Below is a small trained network, with its code and all its weights. Each question gives an input and a target symbol and asks what happens when units are switched off, that is, made to give their printed mean instead of their output.

import numpy as np


def w(rows, s, z=0):
    codes = np.array(rows[::2]) - 128.0
    scale = np.full(codes.shape[1], s)
    scale[-1] = z or s
    return codes * scale


def f(y):
    return y / 2 * (1 + np.tanh(0.7978845608 * (y + 0.044715 * y**3)))


def softmax(a):
    e = np.exp(a - a.max(-1, keepdims=True))
    return e / e.sum(-1, keepdims=True)


def log_softmax(a):
    a = a - a.max(-1, keepdims=True)
    return a - np.log(np.exp(a).sum(-1, keepdims=True))


def net(x, mask):
    ids = ['βδεζηλμξστψω'.index(c) for c in x.split()]
    T = len(ids)
    res = E[ids] + P[:T]
    q, k, v = (res @ M[0].T for M in (Q, K, V))
    z = softmax(np.where(np.tri(T) > 0, q @ k.T / 4**0.5, -1e9)) @ v
    res = res + np.where(mask[0], z, O[0][:, -1]) @ O[0][:, :-1]
    y = f(res @ A[0][:, :-1].T + A[0][:, -1])
    res = res + np.where(mask[1:9], y, B[0][:, -1]) @ B[0][:, :-1]
    return log_softmax(res[-1] @ U[:, :-1].T + U[:, -1])


Q, K, V, O, A, B = {}, {}, {}, {}, {}, {}
E = w([
[152,178,130,235,112,103],'β',
[96,111,202,122,182,181],'δ',
[64,57,75,182,186,165],'ε',
[94,145,199,160,150,84],'ζ',
[79,93,116,118,239,165],'η',
[61,84,113,195,180,129],'λ',
[133,212,86,110,166,135],'μ',
[208,158,182,129,100,166],'ξ',
[197,130,102,187,84,133],'σ',
[133,150,158,15,85,2],'τ',
[198,131,87,67,103,184],'ψ',
[122,187,7,104,166,104],'ω',
],0.014)
P = w([
[2,171,146,114,77,175],'0',
[141,138,152,188,168,123],'1',
[164,140,146,182,167,113],'2',
[163,113,148,157,155,84],'3',
[186,113,135,140,152,74],'4',
[195,110,109,136,164,72],'5',
[208,99,93,112,166,92],'6',
[207,96,78,114,165,94],'7',
[210,102,99,109,161,117],'8',
],0.0083)
Q[0] = w([
[224,199,102,187,206,150],'h0',
[80,11,177,130,223,77],'h0',
[54,68,172,65,99,43],'h0',
[184,238,89,157,76,147],'h0',
],0.011)
K[0] = w([
[88,136,95,68,5,196],'h0',
[206,98,58,55,141,84],'h0',
[226,106,178,142,198,31],'h0',
[2,179,211,167,87,160],'h0',
],0.0095)
V[0] = w([
[125,173,24,239,112,24],'h0',
[223,176,248,169,59,118],'h0',
[200,2,15,133,42,143],'h0',
[90,61,162,241,79,216],'h0',
],0.0083)
O[0] = w([
[105,155,246,100,199,157,203],'h0',
[102,115,113,168,123,239,86],'h0',
[109,219,154,166,95,132,4],'h0',
[182,171,109,161,172,149,245],'h0',
],0.013,0.0042)
A[0] = w([
[56,133,148,134,92,124,170],'n0',
[169,194,133,84,36,69,149],'n1',
[124,64,35,162,161,195,111],'n2',
[42,160,131,138,122,119,255],'n3',
[89,45,164,116,154,90,209],'n4',
[175,104,176,175,100,107,218],'n5',
[164,247,81,168,113,139,116],'n6',
[148,136,62,101,31,107,60],'n7',
],0.011,0.0035)
B[0] = w([
[179,174,206,128,139,38,133],'n0',
[19,207,173,232,108,89,185],'n1',
[127,122,254,122,79,113,228],'n2',
[213,181,121,131,182,49,157],'n3',
[93,163,89,71,98,207,230],'n4',
[103,139,72,56,154,139,207],'n5',
[147,114,128,96,45,173,255],'n6',
[96,35,100,225,174,184,173],'n7',
],0.0086,0.0081)
U = w([
[181,79,138,163,129,115,46],'β',
[68,109,237,149,59,166,2],'δ',
[254,158,91,103,186,60,68],'ε',
[177,205,93,115,74,234,145],'ζ',
[162,105,14,22,145,114,186],'η',
[94,134,50,174,206,117,176],'λ',
[21,99,131,102,131,186,175],'μ',
[12,153,136,191,91,187,103],'ξ',
[133,149,226,193,247,162,151],'σ',
[9,164,211,98,42,111,122],'τ',
[161,179,176,149,66,41,184],'ψ',
[175,103,246,52,102,70,64],'ω',
],0.0055,0.0036)

Each question gives the input, a string of symbols that net reads in full, and the target symbol t.
The units are the heads (4 rows each of Q, K, V and O) and the neurons (one row each of A and B). Each row of codes is followed by its name. A weight is (code - 128) times the scale printed after its matrix; where a second scale follows, it is the last column's (O, A, B and U).
mask holds one flag per unit, heads first, then neurons. A switched-off unit (its flag False) gives its mean, the last column of its rows in O or B, instead of its output. The means were averaged over made-up inputs and are rounded, as every weight is.
A unit's drop is (log p(t) with every unit on - log p(t) with that unit switched off) / (log p(t) with every unit on - log p(t) with every unit switched off).
The circuit of an input: a set's keep is (log p(t) with only the set's units on - log p(t) with every unit switched off) / (log p(t) with every unit on - log p(t) with every unit switched off). Starting from all 9 units, units are removed one at a time, each time the one whose removal leaves the highest keep (on an exact tie, the one counted first), for as long as the keep stays at least 0.8.
circuit, biggest first: the units of the circuit, biggest drop first
unit that matters most: the unit with the biggest drop
k most important neurons: the k neurons with the biggest drops, biggest first
drop of u: that unit's drop, to one decimal
input σ σ μ ζ σ μ ξ, target ζ: circuit, biggest first => h0, n6
input μ η σ β ε η σ σ τ, target τ: unit that matters most => n1
input η δ β ζ λ ω μ ξ, target λ: circuit, biggest first => h0, n1, n7, n2
input μ σ δ σ ζ σ σ ζ, target σ: circuit, biggest first => h0, n3
input τ ε σ μ σ η ξ σ μ, target μ: circuit, biggest first => h0, n7
input ξ σ σ β σ, target δ: circuit, biggest first => h0, n2
input ζ ε δ σ, target ω: circuit, biggest first => n2, h0
input δ ψ σ μ η σ, target β: circuit, biggest first => h0, n7, n2
input η μ λ σ β ζ δ σ, target λ: circuit, biggest first => h0, n7, n1
input ε β σ τ μ, target ψ: circuit, biggest first => h0, n1
input ζ ω β λ σ ζ, target σ: 2 most important neurons => n6, n3
input ω σ μ ω μ λ ψ σ σ, target τ: 2 most important neurons => n1, n4
input ψ ω σ σ ψ, target ξ: 2 most important neurons => n1, n7
input δ μ λ σ σ μ β η β, target β: 2 most important neurons => n7, n2
input ψ σ δ ζ σ, target ξ: circuit, biggest first => h0, n1, n7
input ξ η σ σ η ω η, target ω: 2 most important neurons => n3, n0
input β δ η σ σ ξ ω, target σ: circuit, biggest first => h0, n2
input τ δ β β β η, target η: circuit, biggest first => h0, n1
input μ β ζ σ σ μ σ, target η: most important neuron => n4
input β β ψ δ σ, target σ: 2 most important neurons => n6, n4
input η μ ψ μ σ δ μ, target λ: 4 most important neurons => n7, n1, n2, n6
input δ μ σ ε σ λ σ μ μ, target β: 2 most important neurons => n7, n2
input λ σ ζ η σ τ ξ ψ β, target ε: 2 most important neurons => n2, n4
input σ μ μ, target ζ: drop of h0 => 1.0
input μ μ σ σ ε, target σ: drop of n6 => 0.1
input β η ζ, target η: drop of n2 => 0.2
input λ σ β σ β η μ, target ε: drop of n5 => 0.0
